Below are the code and all the weights of a small trained network. Each question names an input and a class and asks about switching units off, where a switched-off unit gives its printed mean instead of its output.

import numpy as np


def w(rows, s, z=0):
    codes = np.array(rows[::2]) - 128.0
    scale = np.full(codes.shape[1], s)
    scale[-1] = z or s
    return codes * scale


def f(y):
    return y / 2 * (1 + np.tanh(0.7978845608 * (y + 0.044715 * y**3)))


def log_softmax(a):
    a = a - a.max(-1, keepdims=True)
    return a - np.log(np.exp(a).sum(-1, keepdims=True))


def net(x, mask):
    res = np.array(x, float).reshape(1, 4) / 4 @ E
    y = f(res @ A[0][:, :-1].T + A[0][:, -1])
    res = res + np.where(mask, y, B[0][:, -1]) @ B[0][:, :-1]
    return log_softmax(res[-1] @ U[:, :-1].T + U[:, -1])


A, B = {}, {}
E = w([
[86,171,101,79,76,68],'x0',
[167,114,115,84,210,61],'x1',
[129,63,250,125,94,79],'x2',
[50,55,85,120,155,131],'x3',
],0.012)
A[0] = w([
[189,179,147,149,122,110,97],'N0',
[136,164,44,100,181,169,141],'N1',
[166,222,173,115,126,122,103],'N2',
[91,100,209,145,74,137,123],'N3',
[166,87,135,186,154,188,82],'N4',
[194,169,161,123,124,142,107],'N5',
[135,144,141,109,124,140,66],'N6',
[102,136,147,74,70,67,118],'N7',
[141,121,109,144,105,136,253],'N8',
[113,125,103,149,61,164,126],'N9',
[158,155,146,97,119,146,70],'N10',
[229,190,162,138,108,119,144],'N11',
[42,74,100,106,154,142,90],'N12',
[91,159,132,186,53,172,56],'N13',
[74,163,148,54,96,50,108],'N14',
[173,198,47,130,137,151,127],'N15',
[73,124,156,192,87,176,90],'N16',
[51,67,129,84,152,136,88],'N17',
[42,91,108,152,180,140,105],'N18',
[174,108,113,195,209,213,87],'N19',
[130,183,83,140,152,165,114],'N20',
[170,116,113,89,163,86,244],'N21',
[132,134,118,154,55,194,88],'N22',
[118,100,230,142,114,88,86],'N23',
[140,160,73,104,146,154,89],'N24',
[6,45,104,138,157,118,113],'N25',
[98,186,80,76,114,124,112],'N26',
[108,178,83,149,130,179,114],'N27',
[148,88,166,200,173,143,107],'N28',
[153,139,98,82,149,23,112],'N29',
[206,97,105,53,188,64,84],'N30',
[142,121,140,97,192,119,79],'N31',
[92,186,45,56,67,71,99],'N32',
[159,76,197,121,140,92,97],'N33',
[169,97,146,166,177,169,103],'N34',
[189,101,91,80,166,84,68],'N35',
[140,128,164,166,193,182,203],'N36',
[202,180,115,181,85,119,126],'N37',
[214,93,98,126,191,94,93],'N38',
[174,187,154,109,101,125,87],'N39',
[131,174,65,98,173,188,111],'N40',
[153,183,66,162,157,137,86],'N41',
[131,97,186,73,85,64,99],'N42',
[132,155,104,140,145,138,71],'N43',
[160,136,144,74,199,111,74],'N44',
[73,172,127,123,53,113,111],'N45',
],0.013)
B[0] = w([
[151,113,59,91,188,126,174],'N0',
[119,80,163,167,134,129,241],'N1',
[162,96,58,78,181,89,194],'N2',
[93,98,183,169,120,165,205],'N3',
[167,218,101,133,131,147,169],'N4',
[162,96,72,74,177,106,178],'N5',
[193,159,84,118,248,217,118],'N6',
[179,158,160,182,149,134,192],'N7',
[67,96,146,113,35,61,247],'N8',
[59,156,120,83,90,166,178],'N9',
[182,133,78,115,226,187,131],'N10',
[139,82,64,64,165,65,233],'N11',
[161,103,61,75,186,97,189],'N12',
[49,174,125,82,131,217,176],'N13',
[196,213,135,161,112,101,203],'N14',
[116,78,181,174,147,129,234],'N15',
[81,154,101,102,128,210,174],'N16',
[173,97,75,96,192,114,179],'N17',
[168,95,80,51,181,99,189],'N18',
[214,225,133,173,127,104,205],'N19',
[134,82,172,153,149,148,194],'N20',
[75,119,141,120,45,102,254],'N21',
[55,165,98,91,110,212,174],'N22',
[162,66,181,185,182,174,204],'N23',
[145,100,146,152,154,156,174],'N24',
[153,90,46,86,172,74,227],'N25',
[177,150,171,176,153,146,193],'N26',
[110,75,181,163,143,157,195],'N27',
[194,179,147,162,136,114,177],'N28',
[77,189,112,98,100,190,197],'N29',
[71,141,131,90,115,202,203],'N30',
[108,182,117,106,154,219,150],'N31',
[205,223,136,168,114,101,229],'N32',
[133,94,190,183,161,157,192],'N33',
[206,221,129,167,116,122,173],'N34',
[82,153,109,95,136,207,167],'N35',
[139,183,137,144,76,78,224],'N36',
[135,97,67,82,149,92,200],'N37',
[76,165,123,103,118,192,187],'N38',
[186,101,57,74,182,125,172],'N39',
[146,73,180,148,149,151,214],'N40',
[145,100,170,165,174,140,188],'N41',
[141,89,196,193,170,169,200],'N42',
[168,127,143,163,192,215,134],'N43',
[76,159,107,113,136,206,162],'N44',
[144,206,104,144,123,117,192],'N45',
],0.014,0.013)
U = w([
[127,21,204,187,158,175,89],'0',
[151,56,29,44,179,91,165],'1',
[188,244,142,167,107,116,76],'2',
[7,154,114,70,103,233,57],'3',
[39,62,172,116,19,16,248],'4',
],0.018,0.012)

Each question gives the input, the list of numbers given to net, and the class t.
The units are the neurons (one row each of A and B). Each row of codes is followed by its name. A weight is (code - 128) times the scale printed after its matrix; where a second scale follows, it is the last column's (A, B and U).
mask holds one flag per neuron, in row order. A switched-off neuron (its flag False) gives its mean, the last column of its row in B, instead of its output. The means were averaged over made-up inputs and are rounded, as every weight is.
A unit's drop is (log p(t) with every unit on - log p(t) with that unit switched off) / (log p(t) with every unit on - log p(t) with every unit switched off).
The circuit of an input: a set's keep is (log p(t) with only the set's units on - log p(t) with every unit switched off) / (log p(t) with every unit on - log p(t) with every unit switched off). Starting from the 12 units with the biggest drops (on a tie, the unit counted first), units are removed one at a time, each time the one whose removal leaves the highest keep (on an exact tie, the one counted first), for as long as the keep stays at least 0.8.
units of the circuit, in order: the units of the circuit, biggest drop first
unit that matters most: the unit with the biggest drop
k most important neurons: the k neurons with the biggest drops, biggest first
drop of u: that unit's drop, to one decimal
input [3,-6,3,7], class 1: units of the circuit, in order	(N25)
input [8,-7,-1,7], class 2: 3 most important neurons	(N32; N45; N14)
input [6,-8,1,8], class 1: 2 most important neurons	(N25; N12)
input [7,-1,-7,-7], class 0: 3 most important neurons	(N15; N26; N27)
input [-4,8,-7,-1], class 3: 3 most important neurons	(N38; N30; N35)
input [-8,6,-5,7], class 2: 4 most important neurons	(N19; N34; N36; N11)
input [7,7,7,6], class 0: 4 most important neurons	(N42; N23; N33; N19)
input [6,2,-7,7], class 0: 3 most important neurons	(N1; N26; N40)
input [-7,5,-1,8], class 1: 2 most important neurons	(N25; N18)
input [-8,2,-7,5], class 2: 2 most important neurons	(N19; N34)
input [6,8,1,2], class 3: 2 most important neurons	(N30; N29)
input [3,-8,-7,-4], class 3: 2 most important neurons	(N13; N22)
input [7,-4,7,-6], class 0: 3 most important neurons	(N23; N42; N3)
input [6,-1,-4,2], class 2: unit that matters most	N32
input [8,6,-7,5], class 2: 4 most important neurons	(N32; N14; N29; N23)
input [0,-8,7,4], class 3: 2 most important neurons	(N16; N13)
input [-5,0,5,-6], class 1: 2 most important neurons	(N11; N5)
input [-1,6,6,8], class 1: drop of N25	1.6
input [5,4,1,2], class 2: drop of N18	0.0
input [6,-1,-6,2], class 0: drop of N15	0.2
input [-6,-4,5,5], class 2: unit that matters most	N4
input [-3,5,-6,6], class 0: drop of N15	0.2
